Here is a tiny trained network, its code and every weight. The questions are about switching its units off for an input and a target symbol, where a switched-off unit gives its printed mean instead of its output.

import numpy as np


def w(rows, s, z=0):
    codes = np.array(rows[::2]) - 128.0
    scale = np.full(codes.shape[1], s)
    scale[-1] = z or s
    return codes * scale


def f(y):
    return np.maximum(y, 0)


def softmax(a):
    e = np.exp(a - a.max(-1, keepdims=True))
    return e / e.sum(-1, keepdims=True)


def log_softmax(a):
    a = a - a.max(-1, keepdims=True)
    return a - np.log(np.exp(a).sum(-1, keepdims=True))


def net(x, mask):
    ids = ['γδθλμπτφω'.index(c) for c in x.split()]
    T = len(ids)
    res = E[ids] + P[:T]
    r = res
    for j in range(2):
        rows = slice(3 * j, 3 * j + 3)
        q, k, v = (r @ M[0][rows].T for M in (Q, K, V))
        z = softmax(np.where(np.tri(T) > 0, q @ k.T / 3**0.5, -1e9)) @ v
        o = O[0][rows]
        res = res + np.where(mask[j], z, o[:, -1]) @ o[:, :-1]
    y = f(res @ A[0][:, :-1].T + A[0][:, -1])
    res = res + np.where(mask[2:14], y, B[0][:, -1]) @ B[0][:, :-1]
    return log_softmax(res[-1] @ U[:, :-1].T + U[:, -1])


Q, K, V, O, A, B = {}, {}, {}, {}, {}, {}
E = w([
[61,198,96,92],'γ',
[200,159,60,153],'δ',
[30,95,71,105],'θ',
[107,15,128,125],'λ',
[167,131,173,218],'μ',
[179,162,167,103],'π',
[91,253,117,46],'τ',
[43,125,128,152],'φ',
[80,115,94,22],'ω',
],0.024)
P = w([
[174,126,78,155],'0',
[194,73,84,254],'1',
[142,66,94,221],'2',
[190,104,85,207],'3',
[196,130,64,202],'4',
[163,93,96,178],'5',
[142,76,117,152],'6',
[146,80,117,148],'7',
[132,86,130,139],'8',
[55,31,194,105],'9',
[99,66,154,131],'10',
[171,126,67,176],'11',
[124,109,110,152],'12',
],0.0048)
Q[0] = w([
[63,236,145,46],'head 1',
[150,143,161,85],'head 1',
[143,60,93,84],'head 1',
[123,90,194,251],'head 2',
[95,143,122,124],'head 2',
[117,96,162,97],'head 2',
],0.011)
K[0] = w([
[142,108,159,107],'head 1',
[132,158,168,124],'head 1',
[152,132,6,112],'head 1',
[240,108,155,154],'head 2',
[162,134,133,163],'head 2',
[120,120,131,96],'head 2',
],0.019)
V[0] = w([
[54,114,154,171],'head 1',
[64,101,105,153],'head 1',
[246,16,173,55],'head 1',
[128,195,88,47],'head 2',
[78,138,118,10],'head 2',
[200,102,130,107],'head 2',
],0.012)
O[0] = w([
[78,111,171,107,123],'head 1',
[230,86,97,68,176],'head 1',
[150,175,59,2,3],'head 1',
[139,121,89,213,99],'head 2',
[164,200,64,100,44],'head 2',
[234,81,173,37,60],'head 2',
],0.006,0.0055)
A[0] = w([
[146,69,143,166,214],'neuron 1',
[67,181,81,100,97],'neuron 2',
[117,160,50,219,81],'neuron 3',
[78,161,145,195,188],'neuron 4',
[142,165,79,96,87],'neuron 5',
[245,145,178,121,131],'neuron 6',
[86,31,83,190,49],'neuron 7',
[112,226,38,77,5],'neuron 8',
[160,203,233,158,90],'neuron 9',
[89,103,161,100,152],'neuron 10',
[140,141,81,175,217],'neuron 11',
[140,38,125,95,194],'neuron 12',
],0.013,0.0029)
B[0] = w([
[175,23,233,122,209],'neuron 1',
[165,105,96,101,190],'neuron 2',
[95,128,149,36,251],'neuron 3',
[170,206,106,214,206],'neuron 4',
[85,1,136,157,172],'neuron 5',
[134,188,163,84,169],'neuron 6',
[151,195,34,140,235],'neuron 7',
[126,83,191,186,223],'neuron 8',
[68,189,140,82,170],'neuron 9',
[167,121,144,155,173],'neuron 10',
[143,131,171,106,205],'neuron 11',
[27,89,108,74,189],'neuron 12',
],0.0074,0.017)
U = w([
[172,99,123,254,2],'γ',
[222,107,137,82,235],'δ',
[48,110,227,166,168],'θ',
[91,86,154,177,111],'λ',
[131,114,155,95,60],'μ',
[24,208,207,31,54],'π',
[80,105,153,166,153],'τ',
[85,146,52,122,246],'φ',
[86,28,141,84,73],'ω',
],0.0088,0.0046)

Each question gives the input, a string of symbols that net reads in full, and the target symbol t.
The units are the heads (3 rows each of Q, K, V and O) and the neurons (one row each of A and B). Each row of codes is followed by its name. A weight is (code - 128) times the scale printed after its matrix; where a second scale follows, it is the last column's (O, A, B and U).
mask holds one flag per unit, heads first, then neurons. A switched-off unit (its flag False) gives its mean, the last column of its rows in O or B, instead of its output. The means were averaged over made-up inputs and are rounded, as every weight is.
A unit's drop is (log p(t) with every unit on - log p(t) with that unit switched off) / (log p(t) with every unit on - log p(t) with every unit switched off).
The circuit of an input: a set's keep is (log p(t) with only the set's units on - log p(t) with every unit switched off) / (log p(t) with every unit on - log p(t) with every unit switched off). Starting from the 12 units with the biggest drops (on a tie, the unit counted first), units are removed one at a time, each time the one whose removal leaves the highest keep (on an exact tie, the one counted first), for as long as the keep stays at least 0.8.
circuit, biggest first: the units of the circuit, biggest drop first
k most important neurons: the k neurons with the biggest drops, biggest first
which heads matter: for each layer, one digit per head in row order, 1 if its drop is at least 0.15 and else 0, layers parted by /
drop of u: that unit's drop, to one decimal
input θ δ δ φ δ δ φ γ, target φ: circuit, biggest first -> head 2; neuron 2
input θ π θ μ γ μ π δ δ θ μ γ, target θ: circuit, biggest first -> neuron 8; head 2
input λ γ θ τ μ φ μ φ φ θ, target φ: circuit, biggest first -> head 2; neuron 7
input μ τ δ λ φ θ γ, target ω: 2 most important neurons -> neuron 2; neuron 5
input δ τ θ γ, target φ: circuit, biggest first -> head 2
input φ δ δ μ τ, target θ: 2 most important neurons -> neuron 8; neuron 7
input δ μ γ δ δ ω μ φ δ φ θ μ, target θ: circuit, biggest first -> head 2; neuron 9
input θ φ μ τ θ δ δ μ θ, target φ: which heads matter -> 00
input δ μ φ δ π δ φ τ λ φ, target ω: circuit, biggest first -> head 2; head 1; neuron 12
input λ δ δ θ φ φ φ δ φ ω μ δ π, target π: 3 most important neurons -> neuron 9; neuron 1; neuron 6
input φ δ λ τ, target ω: 2 most important neurons -> neuron 5; neuron 2
input δ μ φ ω λ δ δ θ θ δ δ τ, target ω: 2 most important neurons -> neuron 2; neuron 5
input π δ φ, target γ: 2 most important neurons -> neuron 3; neuron 7
input θ μ φ δ δ δ φ γ π δ μ δ τ, target θ: drop of neuron 5 -> 0.1
input τ μ λ δ φ λ φ μ μ δ δ μ, target θ: drop of neuron 11 -> 0.0
input δ μ δ δ π, target π: drop of neuron 6 -> 0.1
